Below is a small trained network, with its code and all its weights. Each question gives an input and a class and asks what happens when units are switched off, that is, made to give their printed mean instead of their output.

import numpy as np


def w(rows, s, z=0):
    codes = np.array(rows[::2]) - 128.0
    scale = np.full(codes.shape[1], s)
    scale[-1] = z or s
    return codes * scale


def norm(h):
    return h / np.sqrt((h * h).mean(-1, keepdims=True) + 1e-5)


def f(y):
    return y / 2 * (1 + np.tanh(0.7978845608 * (y + 0.044715 * y**3)))


def log_softmax(a):
    a = a - a.max(-1, keepdims=True)
    return a - np.log(np.exp(a).sum(-1, keepdims=True))


def net(x, mask):
    res = np.array(x, float).reshape(1, 8) / 4 @ E
    u = 0
    for l in range(3):
        y = f(norm(res) @ A[l][:, :-1].T + A[l][:, -1])
        res = res + np.where(mask[u : u + 11], y, B[l][:, -1]) @ B[l][:, :-1]
        u += 11
    return log_softmax(norm(res)[-1] @ U[:, :-1].T + U[:, -1])


A, B = {}, {}
E = w([
[116,2,55,20],'x0',
[129,129,127,129],'x1',
[126,129,127,127],'x2',
[132,125,130,132],'x3',
[129,130,127,127],'x4',
[125,132,130,127],'x5',
[13,72,207,126],'x6',
[194,137,180,70],'x7',
],0.0066)
A[0] = w([
[94,152,240,173,166],'0.n0',
[145,173,185,63,57],'0.n1',
[145,82,61,179,251],'0.n2',
[104,65,67,248,59],'0.n3',
[182,130,175,79,36],'0.n4',
[79,108,63,188,158],'0.n5',
[209,99,197,106,73],'0.n6',
[223,145,123,175,109],'0.n7',
[85,189,53,146,143],'0.n8',
[94,147,95,112,141],'0.n9',
[154,185,162,153,64],'0.n10',
],0.012,0.0027)
B[0] = w([
[107,100,30,150,253],'0.n0',
[75,145,185,113,153],'0.n1',
[111,147,143,44,235],'0.n2',
[87,140,255,25,203],'0.n3',
[103,147,216,61,152],'0.n4',
[202,161,183,55,211],'0.n5',
[68,164,202,15,167],'0.n6',
[157,169,62,69,218],'0.n7',
[151,212,167,33,197],'0.n8',
[85,21,173,58,146],'0.n9',
[86,163,85,139,186],'0.n10',
],0.0066,0.0053)
A[1] = w([
[152,75,158,50,194],'1.n0',
[157,222,190,101,10],'1.n1',
[172,208,90,134,96],'1.n2',
[163,175,156,203,130],'1.n3',
[123,122,186,84,114],'1.n4',
[110,91,254,240,61],'1.n5',
[185,75,170,132,95],'1.n6',
[153,226,159,191,111],'1.n7',
[79,93,67,117,247],'1.n8',
[165,176,188,58,102],'1.n9',
[113,98,122,60,250],'1.n10',
],0.01,0.0021)
B[1] = w([
[97,142,69,202,254],'1.n0',
[95,75,132,150,194],'1.n1',
[144,80,60,179,191],'1.n2',
[101,68,189,218,137],'1.n3',
[87,164,74,158,184],'1.n4',
[223,63,160,128,135],'1.n5',
[2,100,96,99,123],'1.n6',
[92,74,251,247,175],'1.n7',
[172,185,144,148,185],'1.n8',
[44,212,105,66,233],'1.n9',
[178,161,68,238,248],'1.n10',
],0.0056,0.0063)
A[2] = w([
[59,11,191,197,146],'2.n0',
[28,216,86,112,99],'2.n1',
[161,32,76,29,210],'2.n2',
[196,129,66,170,4],'2.n3',
[89,185,47,93,141],'2.n4',
[144,96,52,173,129],'2.n5',
[119,67,83,65,137],'2.n6',
[99,138,196,73,187],'2.n7',
[90,137,109,163,155],'2.n8',
[94,36,137,135,89],'2.n9',
[185,198,106,159,186],'2.n10',
],0.011,0.0019)
B[2] = w([
[187,153,54,60,187],'2.n0',
[96,106,148,109,255],'2.n1',
[148,135,231,230,188],'2.n2',
[64,127,57,82,156],'2.n3',
[80,63,130,151,243],'2.n4',
[4,172,123,160,171],'2.n5',
[159,199,219,166,168],'2.n6',
[188,200,225,63,160],'2.n7',
[85,100,130,80,163],'2.n8',
[194,137,76,127,144],'2.n9',
[153,1,140,73,184],'2.n10',
],0.0078,0.0086)
U = w([
[110,176,244,44,117],'0',
[110,132,130,254,99],'1',
[66,144,94,71,213],'2',
[66,142,90,77,184],'3',
[175,131,11,46,2],'4',
],0.012,0.0045)

Each question gives the input, the list of numbers given to net, and the class t.
The units are the neurons (one row each of A and B). Each row of codes is followed by its name. A weight is (code - 128) times the scale printed after its matrix; where a second scale follows, it is the last column's (A, B and U).
mask holds one flag per neuron, layer by layer. A switched-off neuron (its flag False) gives its mean, the last column of its row in B, instead of its output. The means were averaged over made-up inputs and are rounded, as every weight is.
A unit's drop is (log p(t) with every unit on - log p(t) with that unit switched off) / (log p(t) with every unit on - log p(t) with every unit switched off).
The circuit of an input: a set's keep is (log p(t) with only the set's units on - log p(t) with every unit switched off) / (log p(t) with every unit on - log p(t) with every unit switched off). Starting from the 12 units with the biggest drops (on a tie, the unit counted first), units are removed one at a time, each time the one whose removal leaves the highest keep (on an exact tie, the one counted first), for as long as the keep stays at least 0.8.
circuit, biggest first: the units of the circuit, biggest drop first
unit that matters most: the unit with the biggest drop
k most important neurons: the k neurons with the biggest drops, biggest first
k most important neurons of layer l: the k neurons of layer l with the biggest drops, biggest first
drop of u: that unit's drop, to one decimal
input [7,8,1,-5,5,0,7,-3], class 1: 4 most important neurons	[2.n2, 1.n7, 2.n6, 1.n9]
input [8,3,3,-4,8,-5,0,-8], class 0: unit that matters most	0.n3
input [-7,-3,-6,3,7,-6,-3,6], class 1: 3 most important neurons of layer 1	[1.n7, 1.n2, 1.n3]
input [1,7,4,6,-1,-3,7,-8], class 0: circuit, biggest first	[0.n3, 2.n7]
input [-3,-2,-3,-6,3,8,8,-8], class 0: circuit, biggest first	[0.n3, 2.n7]
input [-8,-5,5,-3,-2,4,-3,6], class 1: 4 most important neurons	[1.n7, 0.n3, 1.n2, 0.n2]
input [4,1,0,2,2,3,5,4], class 4: circuit, biggest first	[0.n8, 0.n2, 2.n0, 2.n9]
input [-8,-6,5,6,0,5,-1,6], class 1: 3 most important neurons	[1.n7, 0.n3, 0.n0]
input [-5,6,4,6,-7,-8,-8,-7], class 4: 2 most important neurons of layer 1	[1.n2, 1.n0]
input [8,1,2,-6,4,-7,5,-8], class 0: circuit, biggest first	[0.n5, 2.n6, 2.n2]
input [-3,-2,5,-6,-6,1,-1,5], class 3: 2 most important neurons of layer 2	[2.n2, 2.n6]
input [7,-1,-2,7,7,-5,7,2], class 1: 2 most important neurons	[2.n2, 1.n7]
input [5,7,-2,1,-1,5,3,-5], class 0: circuit, biggest first	[0.n5, 2.n6]
input [-5,-1,0,-4,-5,6,-7,3], class 4: 2 most important neurons of layer 0	[0.n7, 0.n3]
input [-3,-1,-2,7,7,-6,2,4], class 3: circuit, biggest first	[0.n0]
input [4,-8,5,-2,-2,8,8,-6], class 4: 2 most important neurons	[2.n0, 1.n9]
input [-3,-3,3,1,6,7,6,-4], class 4: 3 most important neurons	[0.n7, 1.n9, 0.n2]
input [-4,4,-2,7,4,-6,-8,-8], class 0: 2 most important neurons of layer 2	[2.n0, 2.n3]
input [6,-4,6,4,-5,8,7,6], class 4: 2 most important neurons of layer 2	[2.n0, 2.n9]
input [7,-3,4,4,6,3,-6,3], class 1: unit that matters most	2.n2
input [-1,-8,7,-6,4,-2,8,-7], class 4: 3 most important neurons	[2.n0, 1.n9, 0.n7]
input [-4,3,-1,-8,-6,6,6,-8], class 0: 2 most important neurons	[2.n7, 0.n3]
input [-3,7,-1,5,8,-4,8,0], class 4: 2 most important neurons	[2.n0, 0.n7]
input [1,5,-4,5,-2,-1,8,-5], class 4: 2 most important neurons of layer 1	[1.n9, 1.n5]
input [-6,-6,-5,-3,2,-7,-5,-8], class 0: 2 most important neurons of layer 0	[0.n3, 0.n8]
input [-3,8,2,1,-1,-1,7,2], class 4: drop of 1.n0	0.2
input [8,1,3,5,4,2,0,-5], class 1: unit that matters most	2.n2
